Where the symbols take the nodes:
from | @ & ^ § $
w973 | w389 w639 w459 w157 w847
w255 | w772 w319 w837 w658 w421
w806 | w800 w611 w422 w233 w545
w639 | w273 w557 w178 w898 w973
w233 | w19 w420 w806 w872 w272
w608 | w469 w658 w421 w761 w418
w272 | w578 w233 w545 w890 -
w167 | w545 w749 w727 w583 -
w491 | w872 w310 w73 w884 w326
w578 | w982 w19 w537 w783 -
w761 | w470 w963 w608 w273 w48
w583 | w272 w73 w167 w326 -
w276 | w797 w790 w944 w611 w422
w644 | w192 w182 w948 w441 w369
w658 | w712 w165 w255 w963 w608
w963 | w903 w842 w658 w837 w761
w75 | w179 - w99 w268 w47
w712 | w910 w297 w772 w903 w469
w119 | w583 w48 w928 w709 -
w469 | w611 w712 w978 w470 w749
w155 | w441 w979 w910 w128 w420
w898 | w421 w831 w639 w995 w157
w99 | w555 - w182 w75 w441
w709 | w326 w389 w119 w764 -
w718 | w158 - w842 w319 w837
w389 | w491 w273 w48 w745 w709
w890 | w783 w872 w272 w196 -
w727 | w196 w884 w326 w167 -
w297 | w846 - w76 w588 w712
w982 | w119 w459 w937 w847 -
w537 | w937 w800 w843 w578 -
w441 | w496 w99 w644 w47 w966
w749 | w806 w469 w884 w73 w167
w588 | w979 - w297 w158 w903
w995 | w608 w192 w898 w178 w494
w991 | w764 w157 w847 w937 -
w937 | w928 w494 w991 w982 -
w910 | w644 w846 w790 w155 w611
w470 | w420 w903 w469 w310 w73
w421 | w978 w255 w273 w608 w745
w180 | w157 w797 w16 w800 w843
w182 | w344 - w268 w99 w644
w443 | w639 w47 w966 w797 w16
w76 | w87 - w158 w297 w772
w790 | w948 w87 w128 w910 w276
w948 | w831 w268 w47 w644 w797
w344 | w165 - w316 w555 w192
w19 | w459 w966 w800 w16 w578
w128 | w47 w380 w155 w790 w944
w545 | w537 w806 w196 w272 -
w831 | w255 w316 w557 w192 w898
w178 | w761 w496 w995 w639 w459
w772 | w790 w76 w544 w712 w978
w157 | w745 w898 w973 w494 w991
w846 | w182 - w87 w979 w910
w903 | w155 w588 w712 w544 w470
w418 | w749 w608 w745 w48 w928
w611 | w369 w910 w276 w420 w806
w16 | w973 w443 w19 w180 w783
w192 | w658 w344 w831 w496 w995
w196 | w843 w422 w890 w545 -
w928 | w167 w418 w764 w119 -
w87 | w268 - w380 w846 w790
w797 | w898 w948 w443 w369 w180
w268 | w316 - w75 w182 w948
w764 | w727 w745 w709 w928 -
w459 | w48 w178 w494 w973 w982
w165 | w297 - w319 w842 w658
w319 | w76 - w718 w165 w255
w884 | w422 w978 w491 w749 w727
w745 | w884 w421 w389 w418 w764
w158 | w380 - w588 w76 w544
w555 | w842 - w344 w179 w496
w847 | w709 w973 w982 w991 -
w420 | w966 w155 w611 w944 w233
w843 | w991 w180 w783 w537 -
w73 | w233 w470 w749 w491 w583
w979 | w99 - w846 w380 w155
w837 | w544 w718 w963 w255 w273
w800 | w494 w369 w180 w19 w537
w783 | w847 w16 w578 w843 -
w557 | w837 w179 w496 w831 w639
w496 | w963 w555 w192 w557 w178
w978 | w276 w772 w310 w469 w884
w494 | w418 w995 w157 w459 w937
w842 | w588 - w165 w718 w963
w966 | w178 w441 w369 w443 w19
w273 | w310 w837 w761 w421 w389
w422 | w180 w276 w872 w806 w196
w316 | w319 - w179 w344 w831
w380 | w75 - w979 w87 w128
w47 | w557 w75 w441 w948 w443
w544 | w128 w158 w903 w772 w310
w872 | w16 w944 w233 w422 w890
w944 | w443 w128 w420 w276 w872
w48 | w73 w761 w418 w389 w119
w326 | w890 w491 w583 w727 -
w369 | w995 w644 w797 w966 w800
w310 | w944 w544 w470 w978 w491
w179 | w718 - w555 w316 w557

In the rows, 136 means zero.

The rows follow the links: the fewer symbols apart two nodes are, the more alike their rows tend to be.

Each row is also shifted at random along 4 hidden directions that mean nothing.

Some nodes, each with a row of numbers:
w119 [209,142,162,118,126,134,124,127,177,112,119,140,171,112,114,144,160,127,116,159,105,162,124,140,152,128,102,159,146,130,125,150,131,144,151,107,119,152,112,109,157,167,131,147,151,144,152,132,121,112,136,141,130,102,147,113,128,121,134,123,114,125,104,144,134,132,145]
w761 [96,137,138,151,112,132,148,100,139,118,141,131,167,128,148,150,119,139,130,136,126,133,161,105,158,133,126,144,136,134,142,109,135,144,115,140,120,138,124,136,114,148,143,126,130,158,142,119,161,120,146,146,146,142,154,140,142,130,155,131,139,141,120,123,123,163,147]
w268 [129,133,116,135,135,133,133,149,97,151,158,141,129,183,147,117,143,118,155,115,130,106,125,142,177,173,145,103,144,131,144,137,143,163,133,162,135,158,157,121,121,113,161,149,130,111,125,132,197,163,149,137,147,134,127,168,129,136,152,119,159,150,138,125,144,135,163]
w418 [211,148,162,131,102,107,122,121,153,152,140,164,142,128,132,143,157,135,116,136,114,172,163,147,119,111,112,116,142,147,150,176,149,114,135,141,146,143,112,137,148,159,113,88,142,156,145,158,64,106,155,132,155,125,107,119,154,103,166,145,123,128,138,151,133,152,137]
w978 [227,133,166,148,108,124,113,149,130,171,143,139,152,159,118,160,145,108,122,171,131,139,148,148,209,117,124,73,166,127,197,189,155,180,114,151,131,157,121,75,158,148,120,80,135,162,124,171,190,128,152,134,144,119,158,159,123,121,129,102,120,146,128,109,126,133,187]
w167 [165,136,162,147,112,148,120,153,185,132,140,145,135,132,120,133,153,121,105,158,140,133,146,149,165,139,115,137,151,137,128,176,122,158,140,142,126,137,118,103,172,154,132,142,140,130,155,142,178,143,136,149,138,112,148,133,129,143,137,121,101,129,116,135,139,122,176]
w87 [103,130,110,121,163,157,129,164,137,137,165,137,102,137,142,120,141,150,164,120,159,107,126,153,131,161,145,154,140,124,119,128,139,127,140,149,137,123,145,149,139,122,156,156,159,105,132,114,146,164,125,122,111,159,152,127,123,158,99,144,149,143,148,145,144,119,143]
w712 [157,122,147,123,133,149,136,157,172,109,171,163,135,127,127,139,149,99,119,130,147,104,141,111,190,148,107,151,171,108,136,165,131,138,130,130,134,122,117,129,153,132,155,158,129,129,144,126,209,156,114,116,126,134,203,110,112,167,98,135,119,124,122,142,142,127,171]
w310 [180,119,159,154,123,121,128,132,127,172,138,120,144,162,130,153,140,138,136,144,134,128,150,124,151,126,145,114,147,143,176,142,135,152,130,132,138,148,137,129,137,140,125,97,123,147,96,137,133,137,149,137,127,147,152,140,144,144,138,120,149,152,127,107,122,157,155]
w155 [223,130,147,137,150,126,119,139,149,134,138,132,120,121,144,139,140,112,148,142,122,127,147,106,130,122,115,145,125,142,142,130,110,129,120,97,146,122,124,140,126,140,117,145,146,148,143,141,131,133,113,156,123,130,152,117,112,166,121,163,126,116,145,133,133,127,130]
w800 [55,175,127,147,128,153,168,145,131,88,93,158,132,98,118,136,126,116,108,170,129,143,127,153,157,113,138,130,109,138,124,151,127,174,132,141,138,129,132,109,167,153,120,148,135,147,177,151,192,128,120,140,144,110,107,140,123,103,153,161,100,119,131,130,131,102,150]
w128 [193,141,140,128,158,135,120,154,121,158,104,137,132,131,138,146,148,121,151,158,140,137,131,125,134,111,131,113,108,132,172,127,139,149,132,105,132,130,128,113,129,154,123,125,143,162,124,154,128,130,121,141,120,131,148,157,115,153,119,140,142,136,133,120,139,131,126]
w991 [114,146,126,127,121,129,131,136,118,147,121,143,133,139,124,117,144,142,139,131,140,150,123,177,134,139,154,112,138,135,129,151,156,140,144,153,137,146,138,118,149,138,133,118,132,138,132,152,103,119,150,133,143,122,97,147,140,113,176,116,134,149,139,145,147,133,135]
w555 [170,135,120,126,136,110,115,116,119,151,116,129,147,147,146,123,151,130,153,113,115,140,158,127,113,144,138,143,126,144,136,105,144,123,133,136,146,166,140,146,96,135,116,148,127,133,132,139,78,120,134,153,141,135,104,136,142,154,163,133,150,144,145,146,143,157,124]
w380 [113,146,120,133,152,147,119,156,123,131,86,111,131,128,136,147,153,118,171,176,136,131,126,152,152,116,138,129,91,128,163,127,147,183,144,126,108,133,123,96,128,145,104,152,139,164,141,157,138,116,110,148,115,116,135,161,120,137,129,138,134,134,116,126,136,106,136]
w727 [71,142,135,160,126,144,131,152,128,166,105,129,117,157,152,133,134,152,137,145,148,140,145,166,112,126,152,126,111,150,157,136,148,155,146,180,121,128,129,120,143,163,114,111,149,144,133,150,102,128,148,130,134,131,100,128,151,114,158,126,136,147,138,126,126,131,150]
w884 [34,135,142,165,120,148,149,148,148,136,132,130,120,143,124,144,127,137,128,157,147,122,133,167,156,144,156,124,135,134,134,156,146,177,130,178,109,128,127,105,155,143,133,120,129,145,137,128,199,145,133,123,146,129,140,137,141,127,136,123,132,147,121,102,123,128,155]
w192 [186,134,133,108,120,109,128,124,127,134,124,162,133,117,145,123,157,121,132,115,125,152,144,123,137,110,122,120,139,127,140,146,140,102,127,134,155,138,125,133,121,120,115,138,142,153,156,152,94,119,129,140,134,117,116,141,124,129,163,138,127,118,150,153,153,139,128]
w966 [127,149,124,156,128,130,159,117,97,132,132,126,148,147,148,138,100,129,140,125,122,128,136,111,152,143,150,126,124,152,121,103,111,152,122,148,141,143,155,158,117,118,142,136,111,130,128,127,178,151,147,152,152,152,126,156,148,134,174,148,152,145,154,135,134,149,128]
w982 [104,158,126,125,138,147,149,133,153,97,96,141,153,90,114,132,145,128,127,151,121,154,118,154,124,138,121,165,128,134,104,115,133,146,153,95,136,144,124,124,158,152,128,173,121,143,153,134,126,109,121,141,136,105,124,139,131,119,145,130,112,120,125,160,130,131,117]
w806 [125,136,125,161,154,146,145,136,163,132,171,151,110,129,149,136,115,153,118,132,134,127,134,141,113,141,137,141,121,153,108,140,110,117,125,135,152,112,133,156,155,145,153,151,144,117,141,117,147,169,131,131,140,150,139,101,140,131,120,155,126,130,144,137,125,120,134]
w470 [112,156,145,157,117,133,143,130,152,143,86,115,143,120,149,153,132,120,125,165,135,161,172,123,132,86,128,129,100,141,158,116,133,154,112,121,113,120,109,122,129,179,87,117,135,191,157,164,103,98,125,163,139,115,120,120,144,134,134,162,129,127,134,131,126,126,140]
w157 [136,151,152,110,133,153,143,145,146,122,124,149,141,100,102,145,132,135,118,148,139,164,125,166,122,108,130,131,152,131,133,155,153,114,156,105,139,127,128,133,165,147,131,136,137,155,149,147,104,121,135,113,128,127,124,141,121,100,106,137,113,127,150,153,141,121,104]
w797 [38,156,123,154,138,140,167,139,97,146,107,140,117,143,135,146,123,140,136,143,147,135,133,146,148,129,159,108,119,131,155,125,153,150,138,156,143,121,146,125,140,126,122,126,138,150,141,150,153,134,141,128,144,137,93,156,132,114,156,160,143,145,161,119,130,118,117]
w944 [117,149,133,131,177,150,145,142,132,142,100,128,120,108,140,151,120,155,155,160,150,163,125,136,83,86,137,139,100,142,156,118,147,115,146,95,141,87,135,148,148,157,100,123,139,171,142,162,56,111,111,127,110,146,111,130,126,150,96,179,131,129,151,139,118,109,93]
w928 [137,128,155,136,132,145,132,151,176,108,160,158,141,131,130,135,146,144,124,132,129,134,130,147,143,160,127,163,160,135,108,162,127,122,146,142,143,136,129,138,147,145,169,149,146,112,143,108,141,148,135,120,145,134,155,108,139,130,131,130,114,123,115,150,136,143,152]
w273 [109,137,131,144,120,121,149,120,108,152,116,126,159,153,143,163,129,148,144,145,129,145,151,132,137,120,157,112,137,120,166,121,150,163,134,142,120,155,125,123,112,152,123,91,132,165,128,147,116,111,149,132,144,142,133,146,143,110,165,122,146,160,117,103,131,151,122]
w749 [149,131,154,149,108,138,138,149,175,144,119,142,121,116,138,142,138,138,110,159,135,151,153,141,122,108,122,127,129,151,135,157,124,133,120,147,137,128,110,119,169,171,109,116,136,162,154,145,117,119,126,144,142,123,129,108,145,130,139,138,108,129,137,141,118,123,143]
w644 [168,151,136,138,117,114,125,129,93,141,112,151,125,132,156,122,158,110,148,142,133,146,156,132,140,101,144,96,110,142,172,137,141,134,120,156,148,145,137,131,116,134,106,126,144,162,162,176,109,131,127,158,150,129,80,154,132,129,177,160,143,123,165,146,143,121,142]
w389 [94,125,127,148,147,146,163,122,138,138,162,108,146,144,130,152,106,187,141,118,141,129,133,122,117,159,152,164,162,133,114,123,135,126,147,134,137,139,135,166,127,139,171,124,125,117,111,111,122,154,171,109,140,159,158,132,160,125,130,127,150,153,123,123,115,161,116]
w588 [183,129,160,123,148,146,121,153,172,114,111,115,127,115,134,141,165,112,137,162,134,139,143,126,129,113,109,161,120,127,141,138,125,123,139,107,119,128,118,143,136,158,105,152,148,157,146,145,95,121,107,153,121,119,152,116,134,162,111,145,124,122,114,154,127,131,136]
w99 [197,145,148,117,161,132,133,129,124,119,128,130,128,122,144,117,142,126,148,129,113,137,135,123,124,140,129,154,126,137,131,114,122,123,136,116,142,143,141,151,120,126,139,152,140,132,146,140,126,137,113,163,126,127,117,131,135,141,138,144,132,135,145,157,146,131,126]
w658 [221,121,145,128,94,102,115,116,133,161,167,162,153,148,158,133,164,125,122,105,119,139,169,112,162,133,119,111,158,140,162,153,142,115,118,167,146,157,131,138,107,128,139,103,149,133,144,141,107,141,157,134,154,135,145,136,127,140,162,122,157,137,132,129,144,165,155]

Where do the symbols, taken in turn from left to right, take each start?
Answer with the node's name.
[150,135,138,117,131,129,124,129,140,144,111,147,132,114,146,114,141,156,137,121,119,173,152,154,66,127,137,148,117,154,113,140,143,74,141,136,158,135,131,149,143,132,112,143,149,137,146,153,23,117,132,137,143,135,66,114,143,121,163,137,122,135,162,176,147,143,108]
@ ^ & & ^ -> w273
[133,135,136,110,132,139,147,131,161,104,169,172,141,102,125,133,124,122,114,109,144,145,129,125,124,129,133,145,172,122,110,143,127,90,129,117,173,109,132,175,146,114,154,151,136,129,142,121,131,137,126,106,134,137,150,106,125,136,108,152,120,121,154,163,161,133,107]
^ $ & -> w898
[194,149,152,112,127,119,146,105,129,134,120,139,162,111,129,136,134,132,118,134,131,165,138,120,118,110,122,136,138,150,140,122,130,115,126,98,153,152,122,147,131,138,115,122,116,161,135,151,90,112,138,139,134,128,123,128,138,131,140,138,130,126,148,146,141,150,100]
$ § & ^ $ ^ -> w494
[140,125,134,143,124,148,120,136,147,147,140,134,143,147,126,128,138,162,143,136,145,138,130,165,126,144,133,140,160,131,134,150,155,135,158,156,121,158,129,133,147,147,155,113,146,126,124,137,102,127,161,115,138,145,130,132,131,119,154,120,140,137,120,133,141,137,151]
& § ^ @ § -> w749
[39,135,113,150,111,125,163,122,135,115,147,137,142,127,151,131,119,147,123,114,151,136,164,117,144,148,141,148,151,121,130,137,132,109,119,159,137,127,130,165,122,132,142,124,138,123,148,126,149,140,146,116,162,151,146,113,144,133,143,140,149,137,147,135,137,153,134]
& $ § -> w761
[206,130,134,149,132,107,118,107,117,174,148,129,136,158,159,147,115,135,135,115,121,136,153,115,124,122,145,115,104,174,145,125,128,124,111,125,149,132,130,145,123,147,128,117,137,144,125,138,102,126,150,162,142,153,134,133,152,146,146,165,141,126,147,124,122,146,122]
$ $ & § & -> w944
[163,127,141,138,149,133,126,149,131,141,180,150,123,136,123,150,125,129,132,138,131,118,116,135,172,137,132,109,164,137,146,165,129,151,125,127,146,121,134,114,151,126,161,130,130,124,129,116,198,159,138,118,130,147,176,150,121,148,87,141,129,129,136,116,136,124,146]
§ $ & $ ^ -> w422
[140,121,144,116,167,168,134,165,178,100,144,119,138,115,122,162,141,135,134,152,161,118,119,117,146,124,120,169,159,111,136,139,137,123,134,93,121,110,127,157,141,125,131,153,141,137,133,124,171,149,109,120,92,138,204,119,101,179,49,147,133,134,117,136,128,122,137]
^ $ & @ § @ -> w47
[112,133,145,135,133,152,138,133,156,124,157,153,139,128,118,150,130,161,123,134,151,140,124,147,138,137,135,134,163,126,123,155,150,116,143,141,137,142,139,145,152,138,149,116,141,131,135,127,123,145,149,102,140,141,148,132,136,119,118,123,134,146,126,135,134,147,135]
$ ^ @ ^ -> w583
[108,148,118,118,156,153,147,154,108,121,124,153,120,122,133,149,153,115,140,143,138,123,119,139,148,121,141,122,134,116,170,138,148,145,133,129,130,129,149,133,138,127,134,158,141,151,148,144,165,141,111,123,133,132,120,154,111,139,118,150,131,142,157,142,140,105,125]
$ & & ^ @ @ -> w718
[164,117,125,130,154,127,122,146,124,169,166,139,109,159,158,127,144,147,154,124,150,131,138,132,123,142,144,110,140,132,154,153,134,116,127,149,151,115,150,150,121,115,149,122,138,116,116,141,124,153,141,125,121,162,136,133,134,151,112,145,149,143,158,126,138,129,141]
^ @ ^ & ^ -> w182
[146,117,153,168,132,137,141,138,173,133,175,126,141,144,131,151,105,153,115,131,132,109,143,113,149,155,137,160,145,146,102,141,114,153,130,140,131,139,134,147,146,128,155,142,120,115,117,112,181,154,147,138,138,150,178,114,159,151,116,124,131,136,119,130,115,164,147]
$ ^ @ § -> w272
[34,137,124,141,124,137,159,130,126,132,141,140,133,136,146,147,127,168,144,113,168,144,155,143,105,134,149,137,139,132,148,121,157,110,130,163,147,102,147,174,115,134,135,121,148,145,147,141,93,139,146,104,147,164,121,127,149,122,133,146,157,154,148,134,133,141,107]
& @ $ ^ @ $ -> w872
[179,134,128,139,108,121,134,116,142,141,169,162,135,128,130,123,123,136,94,103,124,148,133,140,143,152,134,130,161,149,111,161,134,111,132,136,162,145,131,145,153,118,147,133,120,122,135,122,127,134,156,122,150,138,137,128,139,114,146,131,128,135,153,158,143,155,138]
& ^ ^ ^ -> w178
[174,134,127,114,143,123,122,119,90,162,122,121,146,138,141,132,146,134,152,123,142,154,140,129,107,110,150,124,131,133,160,110,159,107,136,121,149,157,143,154,109,126,108,115,135,157,116,160,56,114,122,144,133,146,104,157,137,144,158,131,158,146,151,140,140,152,99]
§ @ & @ $ -> w772
[111,166,140,157,144,147,152,131,150,111,109,134,128,120,122,155,125,122,122,189,117,143,131,136,153,117,126,128,99,154,117,134,110,174,137,111,116,122,113,101,164,170,119,143,128,155,153,131,183,126,122,159,135,108,152,146,135,132,130,149,104,125,118,115,127,118,143]
& & § & -> w380
[144,153,133,146,136,122,148,123,94,140,122,131,146,143,128,151,122,120,145,151,115,139,114,131,167,120,149,104,124,143,166,122,147,180,122,129,130,150,147,120,131,130,134,120,115,149,123,153,196,133,153,145,138,143,121,177,129,128,153,131,145,153,134,112,144,131,130]
& & § § $ -> w644
